Each row is followed by its class.
[  1  -3   8   1  -4   2  -3  -2   2   5  10   2  -7 -13  -1  -2  -4  -2
   0   3  -4  -3   0   6  -1   4  -4  -3  16   6   7  -4   2  -1   1   9
   2   2  -1   0 -22   1  10  -9  20  -4   5 -10 -27   2   7   7   0] | P
[ -3   0  -7   3   5  -9   1   5   0   0 -13   0  -1 -15  -3  -1   0   0
   0   1  -1  -2  -2  11   0   1   4  -6  10  -4   2  -2   4   4   1   6
   3  -2   2   5 -16  -4  -3  -1   0  -4   0  -6 -10   0   1  -1   5] | B
[  1  -2   5   3   0  -3   0   0   5   0  -4  -1  -5 -11   1   2   1  -2
  -3   4  -2   0   0   2  -1   3   3   0   9   1   6   0   1   1   2  10
   0   0   1   4 -10   0   1 -11   8  -4   5  -8 -15  -2   3   2   2] | P
[  0  -1   5   2   4  -9   1   3   3   1 -20   0  -3 -15  -6  -3  -2  -5
   1   4   0  -4   1  14   1  -2   6  -3   4  -7   1  -3  -5   5  -1   1
   3  -2   3   1 -12  -1   4  -9 -18  -7   3  -9 -21  -3   4  -1   3] | B
[  2  -5  11   4   4 -10   0  -3   4   3 -18  -2  -4 -22  -3  -2  -2  -6
  -1   4  -2  -7  -2  16   1  -1   6  -1   7  -5   2  -6 -14   0  -4   2
   1  -1   3  -2 -17   1   6 -20 -21  -8   3 -18 -28  -4   1  -1   3] | B
[  1  -3   8   3   6  -3   2  -5   5   1  -6   0  -1 -12  -1   0   0  -2
  -4   5  -2  -2  -1   4   1   1   9   0   2   1   4  -2  -7   0  -3   6
   0   0   0   0  -9   1   8 -15  -5  -6   5  -9 -18  -3   2  -1   1] | P
[ -3  -1   4   0   2  -5   0   2  -1   2 -12   0  -3 -14  -3  -1  -1  -3
  -4   0  -1  -3  -2  10   0   4   4  -8   8  -4   0  -5  -3   1  -3   2
   2  -2   0   1 -14   0   0 -11  -6  -6   3  -6 -16  -2   3  -5   2] | B
[-4  0 -2 -4  3 -6 -2  8 -5 -2 -4  1  7 -7 -2 -2 -2  3 -1  0  3 -3 -2 15
  0  3 -6 -8  4 -2 -1 -2  5  2  3  0  3  1 -1  1 -7  1 -8 10  1 -2  4 -3
 -2  2  3 -1  2] | B
[ 0 -1  0  0  0 -2 -2  0  1  0  2  1 -2 -5  0 -1  3 -1 -2  1  0  1  0  3
 -2  0 -1  0  7  3  4 -1  4  0  2  6  2  1  0  6 -8 -1  3 -6 11 -1  3 -4
 -8 -1  4  2  2] | P
[ -2   0  -3  -2   3  -1  -3   5  -4   0 -11  -1   0 -10   0  -3  -2   3
   0   0   1  -3  -1  12  -1   2  -2  -6   7  -3   1  -3   4  -1   2   2
   3   2  -1  16  -6  -1  -7   5   1  -3   5   1  -6   1   2   2   0] | B
[ -1  -3   5   1  -3  -3   1   1   4  -1  -6   0  -2  -8   0  -3   1   3
  -2   1   1   2   2   3   1   2   5   0   8   3   0  -2   4   3   0   7
   2   2   1   5 -10  -1   1  -6   9  -1   2  -6 -12   0   1  -1   2] | P
